Below is a small trained network, with its code and all its weights. Each question gives an input and a class and asks what happens when units are switched off, that is, made to give their printed mean instead of their output.

import numpy as np


def w(rows, s, z=0):
    codes = np.array(rows[::2]) - 128.0
    scale = np.full(codes.shape[1], s)
    scale[-1] = z or s
    return codes * scale


def norm(h):
    return h / np.sqrt((h * h).mean(-1, keepdims=True) + 1e-5)


def f(y):
    return np.maximum(y, 0)


def log_softmax(a):
    a = a - a.max(-1, keepdims=True)
    return a - np.log(np.exp(a).sum(-1, keepdims=True))


def net(x, mask):
    res = np.array(x, float).reshape(1, 2) / 4 @ E
    u = 0
    for l in range(2):
        y = f(norm(res) @ A[l][:, :-1].T + A[l][:, -1])
        res = res + np.where(mask[u : u + 13], y, B[l][:, -1]) @ B[l][:, :-1]
        u += 13
    return log_softmax(norm(res)[-1] @ U[:, :-1].T + U[:, -1])


A, B = {}, {}
E = w([
[98,214,232,166,75],'x0',
[139,199,118,231,255],'x1',
],0.0092)
A[0] = w([
[116,166,62,90,147,134],'L0N0',
[145,186,93,110,124,96],'L0N1',
[129,129,95,124,73,92],'L0N2',
[177,111,159,89,161,18],'L0N3',
[185,111,126,166,183,5],'L0N4',
[99,196,131,134,90,127],'L0N5',
[113,169,150,128,152,81],'L0N6',
[155,81,126,105,92,137],'L0N7',
[150,122,97,116,122,137],'L0N8',
[133,179,105,97,178,175],'L0N9',
[122,101,112,255,101,67],'L0N10',
[113,150,102,84,158,58],'L0N11',
[151,91,101,196,148,136],'L0N12',
],0.0068,0.003)
B[0] = w([
[124,75,191,178,112,199],'L0N0',
[135,136,132,119,128,138],'L0N1',
[156,137,169,100,164,185],'L0N2',
[77,127,122,125,94,128],'L0N3',
[132,81,169,250,69,190],'L0N4',
[149,19,230,146,159,253],'L0N5',
[136,127,149,41,133,192],'L0N6',
[163,135,237,68,208,248],'L0N7',
[100,68,207,160,123,187],'L0N8',
[142,141,177,26,139,241],'L0N9',
[166,155,157,74,131,190],'L0N10',
[122,119,133,123,123,139],'L0N11',
[144,140,176,28,158,232],'L0N12',
],0.011,0.0025)
A[1] = w([
[86,226,153,198,49,3],'L1N0',
[127,145,136,99,176,112],'L1N1',
[103,144,120,140,159,94],'L1N2',
[143,133,178,114,149,81],'L1N3',
[127,150,154,169,150,88],'L1N4',
[132,157,85,167,198,181],'L1N5',
[116,114,75,66,25,136],'L1N6',
[133,54,7,135,190,37],'L1N7',
[127,136,127,127,127,58],'L1N8',
[138,184,85,174,212,44],'L1N9',
[126,164,99,151,189,22],'L1N10',
[145,88,89,112,125,114],'L1N11',
[137,74,146,169,121,104],'L1N12',
],0.017,0.0027)
B[1] = w([
[149,90,159,224,155,172],'L1N0',
[131,127,119,142,88,188],'L1N1',
[143,150,145,101,87,142],'L1N2',
[125,136,81,153,139,244],'L1N3',
[127,97,147,81,109,180],'L1N4',
[133,124,132,69,118,169],'L1N5',
[132,155,97,49,163,169],'L1N6',
[135,108,185,254,132,165],'L1N7',
[143,114,126,135,125,128],'L1N8',
[100,121,112,40,136,174],'L1N9',
[147,174,131,69,142,155],'L1N10',
[108,169,171,167,105,153],'L1N11',
[136,145,106,122,120,163],'L1N12',
],0.027,0.011)
U = w([
[141,139,134,9,147,177],'0',
[143,105,190,213,140,185],'1',
[136,136,7,162,92,128],'2',
[33,129,98,138,139,3],'3',
],0.018,0.0064)

Each question gives the input, the list of numbers given to net, and the class t.
The units are the neurons (one row each of A and B). Each row of codes is followed by its name. A weight is (code - 128) times the scale printed after its matrix; where a second scale follows, it is the last column's (A, B and U).
mask holds one flag per neuron, layer by layer. A switched-off neuron (its flag False) gives its mean, the last column of its row in B, instead of its output. The means were averaged over made-up inputs and are rounded, as every weight is.
A unit's drop is (log p(t) with every unit on - log p(t) with that unit switched off) / (log p(t) with every unit on - log p(t) with every unit switched off).
The circuit of an input: a set's keep is (log p(t) with only the set's units on - log p(t) with every unit switched off) / (log p(t) with every unit on - log p(t) with every unit switched off). Starting from the 12 units with the biggest drops (on a tie, the unit counted first), units are removed one at a time, each time the one whose removal leaves the highest keep (on an exact tie, the one counted first), for as long as the keep stays at least 0.8.
circuit, biggest first: the units of the circuit, biggest drop first
top k neurons: the k neurons with the biggest drops, biggest first
top k neurons in layer l: the k neurons of layer l with the biggest drops, biggest first
drop when u is switched off: that unit's drop, to one decimal
input [-8,-5], class 1: circuit, biggest first : (L1N7)
input [-1,3], class 2: top 2 neurons : (L0N9; L0N12)
input [-8,8], class 0: top 4 neurons : (L1N9; L1N5; L1N10; L1N0)
input [-2,-1], class 2: top 2 neurons : (L1N7; L1N0)
input [-3,-2], class 2: top 4 neurons : (L0N7; L1N7; L1N0; L1N9)
input [3,-2], class 2: top 4 neurons : (L0N5; L1N7; L1N0; L1N9)
input [3,3], class 2: top 4 neurons in layer 1 : (L1N3; L1N7; L1N0; L1N9)
input [2,-2], class 2: top 2 neurons : (L1N7; L1N0)
input [-2,-3], class 2: top 2 neurons : (L0N7; L1N7)
input [5,-4], class 1: top 2 neurons : (L1N9; L0N9)
input [-4,3], class 1: top 2 neurons : (L0N7; L1N7)
input [1,-3], class 2: top 2 neurons : (L0N7; L1N7)
input [-1,-1], class 2: top 2 neurons : (L1N7; L1N0)
input [3,-3], class 2: top neuron in layer 0 : (L0N5)
input [6,6], class 0: top 2 neurons : (L1N9; L1N7)
input [-7,-5], class 1: drop when L1N7 is switched off : 1.4
input [-5,3], class 1: drop when L1N7 is switched off : 0.5
